[[-22  -5  16  -2  -4  26  -5   0  27]
 [  9  -2  17  -2 -10 -10   0  -1  22]
 [ 29 -38  13  -3 -16 -21  29  -9  -8]
 [ 35  12 -35  59 -14 -23   5 -26 -72]]
->
[[ 35  29   9 -22]
 [ 12 -38  -2  -5]
 [-35  13  17  16]
 [ 59  -3  -2  -2]
 [-14 -16 -10  -4]
 [-23 -21 -10  26]
 [  5  29   0  -5]
 [-26  -9  -1   0]
 [-72  -8  22  27]]

[[  2   2   2  11   2  29   5]
 [ -8  -8 -10 -14 -13  29 -12]
 [ 11   9  12  21  13 -29   9]
 [  3   3   2   8   2   7   1]
 [  1   0   1   6   0  15   1]
 [  7  11  -1  -4  -8 -71 -37]]
->
[[  7   1   3  11  -8   2]
 [ 11   0   3   9  -8   2]
 [ -1   1   2  12 -10   2]
 [ -4   6   8  21 -14  11]
 [ -8   0   2  13 -13   2]
 [-71  15   7 -29  29  29]
 [-37   1   1   9 -12   5]]

[[-28 -62  25 -10  27]
 [ 20   8  43 -18  -6]
 [ 21  -5  -9 -14  11]
 [ 14   5  -9 -21 -20]
 [ 39  -5 -42   2  77]
 [ 20 -35 -16 -20 -15]
 [ 52 -18 -61   2  77]
 [ 12  -2  -9 -20 -13]
 [ 44  -5 -45   3  81]
 [  4  -5  10 -14  11]]
->
[[  4  44  12  52  20  39  14  21  20 -28]
 [ -5  -5  -2 -18 -35  -5   5  -5   8 -62]
 [ 10 -45  -9 -61 -16 -42  -9  -9  43  25]
 [-14   3 -20   2 -20   2 -21 -14 -18 -10]
 [ 11  81 -13  77 -15  77 -20  11  -6  27]]

[[ 22  26  16  25 -20]
 [-54 -26  15  41  35]
 [ 25  38  27   9  54]
 [ -9   2  57  70  25]
 [ 26 -11 -27  73 -14]
 [ 11  28  53  18  14]
 [-55  13  35  13  16]
 [ 34 -36 -69  38 -14]
 [ 13   7  12 -21  14]
 [ -6 -19   9  29  19]
 [-40  68   6  57 -15]
 [-63 -14  36  45  17]]
->
[[-63 -40  -6  13  34 -55  11  26  -9  25 -54  22]
 [-14  68 -19   7 -36  13  28 -11   2  38 -26  26]
 [ 36   6   9  12 -69  35  53 -27  57  27  15  16]
 [ 45  57  29 -21  38  13  18  73  70   9  41  25]
 [ 17 -15  19  14 -14  16  14 -14  25  54  35 -20]]

[[ 10 -13]
 [-11 -24]
 [ 73 -23]
 [ 30  27]
 [-46   6]
 [ -6   2]
 [ 12  34]
 [-23 -11]
 [ -5 -20]
 [-21  39]
 [ 32  -7]]
->
[[ 32 -21  -5 -23  12  -6 -46  30  73 -11  10]
 [ -7  39 -20 -11  34   2   6  27 -23 -24 -13]]

[[ -5  48 -90 -61  -9  -1  17   4  38   8 -47  -7   6  64  22 -34]
 [ 53 -34  67  80  23   2 -10  10 -36   2  28   4 -24 -51 -11  41]]
->
[[ 53  -5]
 [-34  48]
 [ 67 -90]
 [ 80 -61]
 [ 23  -9]
 [  2  -1]
 [-10  17]
 [ 10   4]
 [-36  38]
 [  2   8]
 [ 28 -47]
 [  4  -7]
 [-24   6]
 [-51  64]
 [-11  22]
 [ 41 -34]]

[[  3  -4   9  14 -26 -13   6  24]
 [-46  48  73 -87   8 -18   7  45]
 [-19  18 -30   0  -1  11  16 -13]
 [-64  30  35 -58  36  22 -16  54]]
->
[[-64 -19 -46   3]
 [ 30  18  48  -4]
 [ 35 -30  73   9]
 [-58   0 -87  14]
 [ 36  -1   8 -26]
 [ 22  11 -18 -13]
 [-16  16   7   6]
 [ 54 -13  45  24]]
---
[[ 11  27  28  41  13  35   2]
 [ -3  -9  35 -22 -16  66   8]
 [ 13 -48  28 -64  19  23   7]
 [ -1  20  11  82 -12  36  -7]
 [  1 -24  15 -31   1  26   6]
 [ 15   1  16 -33  36  11  15]]
->
[[ 15   1  16 -33  36  11  15]
 [ 13 -48  28 -64  19  23   7]
 [ 11  27  28  41  13  35   2]
 [  1 -24  15 -31   1  26   6]
 [ -1  20  11  82 -12  36  -7]
 [ -3  -9  35 -22 -16  66   8]]

[[ 50  15 -15 -17  21  -3 -36  16 -33   3  -2]
 [  0  46 -14 -47 -36  46  -8  29  17 -23 -11]
 [-13  27  34 -31 -24  13  -8   7  14 -20 -28]
 [-53  64  -6 -16  -2  24   3 -21  36  -4  -7]
 [-66  49 -53  30   0 -49 -40 -38  29  22  13]
 [ 40  24 -42  11 -10  33 -68   8 -19  21 -11]
 [-41  44 -59  20   2 -31 -28 -13  19   2  20]]
->
[[ 50  15 -15 -17  21  -3 -36  16 -33   3  -2]
 [ 40  24 -42  11 -10  33 -68   8 -19  21 -11]
 [  0  46 -14 -47 -36  46  -8  29  17 -23 -11]
 [-13  27  34 -31 -24  13  -8   7  14 -20 -28]
 [-41  44 -59  20   2 -31 -28 -13  19   2  20]
 [-53  64  -6 -16  -2  24   3 -21  36  -4  -7]
 [-66  49 -53  30   0 -49 -40 -38  29  22  13]]

[[ -2   0  -2  -2  -4]
 [  0   4  -3   8  10]
 [ -9  89   1  34  -2]
 [ 26 -14   0  -4  30]]
->
[[ 26 -14   0  -4  30]
 [  0   4  -3   8  10]
 [ -2   0  -2  -2  -4]
 [ -9  89   1  34  -2]]

[[  5   5 -23  23  39  19  31   9 -57 -68   0  -4  34 -24   0]
 [  8   0 -47  24  -5 -56  31  54  15 -23 -13  16  -1 -24   0]
 [  4  50   9 -39  16  -6   8  37  42  29 -22  53 -23  -9  32]
 [-31 -34   0 -44 -33 -21 -42 -24  25 -32  33   0   0 -38 -20]]
->
[[  8   0 -47  24  -5 -56  31  54  15 -23 -13  16  -1 -24   0]
 [  5   5 -23  23  39  19  31   9 -57 -68   0  -4  34 -24   0]
 [  4  50   9 -39  16  -6   8  37  42  29 -22  53 -23  -9  32]
 [-31 -34   0 -44 -33 -21 -42 -24  25 -32  33   0   0 -38 -20]]

[[ 41  25 -56 -55]
 [  6 -62  -3  25]
 [-51  26  11  30]
 [ 52  68  -9 -77]
 [-49 -72 -12  71]
 [ 30  37   2 -43]
 [ 25  -2   7 -16]
 [ 31  -4   6 -20]
 [ 18  40  20 -28]
 [-21 -50  41  49]
 [ 53 -13  -2 -43]]
->
[[ 53 -13  -2 -43]
 [ 52  68  -9 -77]
 [ 41  25 -56 -55]
 [ 31  -4   6 -20]
 [ 30  37   2 -43]
 [ 25  -2   7 -16]
 [ 18  40  20 -28]
 [  6 -62  -3  25]
 [-21 -50  41  49]
 [-49 -72 -12  71]
 [-51  26  11  30]]

[[-50  -3 -79  23   2 -74  -9  19  15]
 [  7 -14  16  -6  -4 -21  53   8 -15]
 [-17  13 -25 -16  -3   0 -15 -22  -5]
 [  1   7  29  -9 -18   7 -10 -21 -15]]
->
[[  7 -14  16  -6  -4 -21  53   8 -15]
 [  1   7  29  -9 -18   7 -10 -21 -15]
 [-17  13 -25 -16  -3   0 -15 -22  -5]
 [-50  -3 -79  23   2 -74  -9  19  15]]
